Below are the code and all the weights of a small trained network. Each question names an input and a target symbol and asks about switching units off, where a switched-off unit gives its printed mean instead of its output.

import numpy as np


def w(rows, s, z=0):
    codes = np.array(rows[::2]) - 128.0
    scale = np.full(codes.shape[1], s)
    scale[-1] = z or s
    return codes * scale


def f(y):
    return y / 2 * (1 + np.tanh(0.7978845608 * (y + 0.044715 * y**3)))


def softmax(a):
    e = np.exp(a - a.max(-1, keepdims=True))
    return e / e.sum(-1, keepdims=True)


def log_softmax(a):
    a = a - a.max(-1, keepdims=True)
    return a - np.log(np.exp(a).sum(-1, keepdims=True))


def net(x, mask):
    ids = ['ΓΔΞΠΣΨηλμτ'.index(c) for c in x.split()]
    T = len(ids)
    res = E[ids] + P[:T]
    r = res
    for j in range(3):
        rows = slice(3 * j, 3 * j + 3)
        q, k, v = (r @ M[0][rows].T for M in (Q, K, V))
        z = softmax(np.where(np.tri(T) > 0, q @ k.T / 3**0.5, -1e9)) @ v
        o = O[0][rows]
        res = res + np.where(mask[j], z, o[:, -1]) @ o[:, :-1]
    y = f(res @ A[0][:, :-1].T + A[0][:, -1])
    res = res + np.where(mask[3:11], y, B[0][:, -1]) @ B[0][:, :-1]
    return log_softmax(res[-1] @ U[:, :-1].T + U[:, -1])


Q, K, V, O, A, B = {}, {}, {}, {}, {}, {}
E = w([
[193,199,217],'Γ',
[136,114,152],'Δ',
[143,129,200],'Ξ',
[114,48,143],'Π',
[90,64,115],'Σ',
[246,81,51],'Ψ',
[102,135,132],'η',
[250,219,99],'λ',
[144,13,119],'μ',
[106,142,163],'τ',
],0.017)
P = w([
[159,140,54],'0',
[108,61,220],'1',
[82,116,224],'2',
[139,254,102],'3',
[102,37,214],'4',
[45,113,175],'5',
[233,200,94],'6',
[79,24,194],'7',
[61,140,210],'8',
[221,197,91],'9',
],0.0098)
Q[0] = w([
[103,190,90],'H0',
[181,162,188],'H0',
[96,26,133],'H0',
[90,190,124],'H1',
[11,193,101],'H1',
[210,105,255],'H1',
[198,189,59],'H2',
[16,192,134],'H2',
[118,158,199],'H2',
],0.0081)
K[0] = w([
[117,131,62],'H0',
[168,222,229],'H0',
[83,2,109],'H0',
[90,153,169],'H1',
[104,130,138],'H1',
[72,100,84],'H1',
[116,138,201],'H2',
[129,139,160],'H2',
[177,128,119],'H2',
],0.015)
V[0] = w([
[77,117,163],'H0',
[89,65,107],'H0',
[67,84,118],'H0',
[135,130,171],'H1',
[124,135,176],'H1',
[4,209,204],'H1',
[150,146,11],'H2',
[49,87,125],'H2',
[97,186,126],'H2',
],0.012)
O[0] = w([
[111,177,131,140],'H0',
[147,144,157,84],'H0',
[165,183,151,77],'H0',
[187,28,131,145],'H1',
[255,34,120,135],'H1',
[145,145,163,3],'H1',
[106,233,148,108],'H2',
[17,126,117,49],'H2',
[192,150,137,75],'H2',
],0.0088,0.0056)
A[0] = w([
[151,178,182,113],'N0',
[77,128,77,86],'N1',
[149,161,192,166],'N2',
[52,151,89,12],'N3',
[112,172,158,253],'N4',
[128,149,39,84],'N5',
[182,155,2,69],'N6',
[143,51,80,137],'N7',
],0.011,0.0041)
B[0] = w([
[60,148,146,166],'N0',
[73,142,195,136],'N1',
[148,64,56,192],'N2',
[125,27,84,131],'N3',
[122,140,32,183],'N4',
[88,146,253,158],'N5',
[68,105,206,209],'N6',
[144,245,117,253],'N7',
],0.0068,0.007)
U = w([
[229,139,97,111],'Γ',
[131,125,145,113],'Δ',
[176,47,54,148],'Ξ',
[113,49,106,90],'Π',
[66,77,65,63],'Σ',
[74,154,176,139],'Ψ',
[103,250,75,56],'η',
[168,153,238,55],'λ',
[127,62,155,91],'μ',
[167,154,47,254],'τ',
],0.011,0.006)

Each question gives the input, a string of symbols that net reads in full, and the target symbol t.
The units are the heads (3 rows each of Q, K, V and O) and the neurons (one row each of A and B). Each row of codes is followed by its name. A weight is (code - 128) times the scale printed after its matrix; where a second scale follows, it is the last column's (O, A, B and U).
mask holds one flag per unit, heads first, then neurons. A switched-off unit (its flag False) gives its mean, the last column of its rows in O or B, instead of its output. The means were averaged over made-up inputs and are rounded, as every weight is.
A unit's drop is (log p(t) with every unit on - log p(t) with that unit switched off) / (log p(t) with every unit on - log p(t) with every unit switched off).
The circuit of an input: a set's keep is (log p(t) with only the set's units on - log p(t) with every unit switched off) / (log p(t) with every unit on - log p(t) with every unit switched off). Starting from all 11 units, units are removed one at a time, each time the one whose removal leaves the highest keep (on an exact tie, the one counted first), for as long as the keep stays at least 0.8.
circuit, biggest first: the units of the circuit, biggest drop first
most important unit: the unit with the biggest drop
k most important neurons: the k neurons with the biggest drops, biggest first
which heads matter: for each layer, one digit per head in row order, 1 if its drop is at least 0.15 and else 0, layers parted by /
drop when u is switched off: that unit's drop, to one decimal
input Ψ Δ η λ Ψ λ Ψ Δ, target η: circuit, biggest first -> H2, H1
input Ψ Γ Π, target η: most important unit -> H2
input Ψ Δ Ξ μ Π τ Σ Δ, target η: circuit, biggest first -> H2, H0, N4
input Ψ η Ξ Γ τ Π μ Σ, target η: circuit, biggest first -> H2, H0
input η Γ η Δ, target Γ: which heads matter -> 011
input Ψ λ η Γ τ, target η: circuit, biggest first -> H2, N4
input τ Ξ Γ Σ, target Γ: circuit, biggest first -> H1, N7, H2
input Δ η μ Ψ Γ Γ Ψ, target Ψ: which heads matter -> 010
input τ η Π τ τ Γ λ τ Π, target Γ: which heads matter -> 001
input Σ Π Σ Ψ, target Ψ: circuit, biggest first -> N5, N6, H1
input Σ τ τ Ξ τ τ Ψ μ Ξ, target η: circuit, biggest first -> H2, N4
input Ψ τ Ξ Π Δ μ τ η, target η: which heads matter -> 101
input λ Γ Ξ, target Γ: circuit, biggest first -> H2, N2
input Ψ Γ τ, target η: circuit, biggest first -> H2
input Ψ Ξ Σ Ξ Σ, target η: circuit, biggest first -> H2, H1
input λ τ μ, target Γ: which heads matter -> 001
input Ψ Γ η η λ Σ Π μ, target η: which heads matter -> 111
input τ τ Γ Σ, target Γ: which heads matter -> 010
input Σ Σ Ψ λ, target Ψ: which heads matter -> 000
input Π Σ μ Ψ Δ Ξ Ψ λ Γ, target η: 2 most important neurons -> N0, N4
input λ Γ τ, target Γ: most important neuron -> N2
input Ψ η Γ, target η: drop when H1 is switched off -> 0.0
input Ξ Δ Γ η, target Γ: drop when H2 is switched off -> 0.2
input Ψ η μ, target η: drop when H2 is switched off -> 0.5
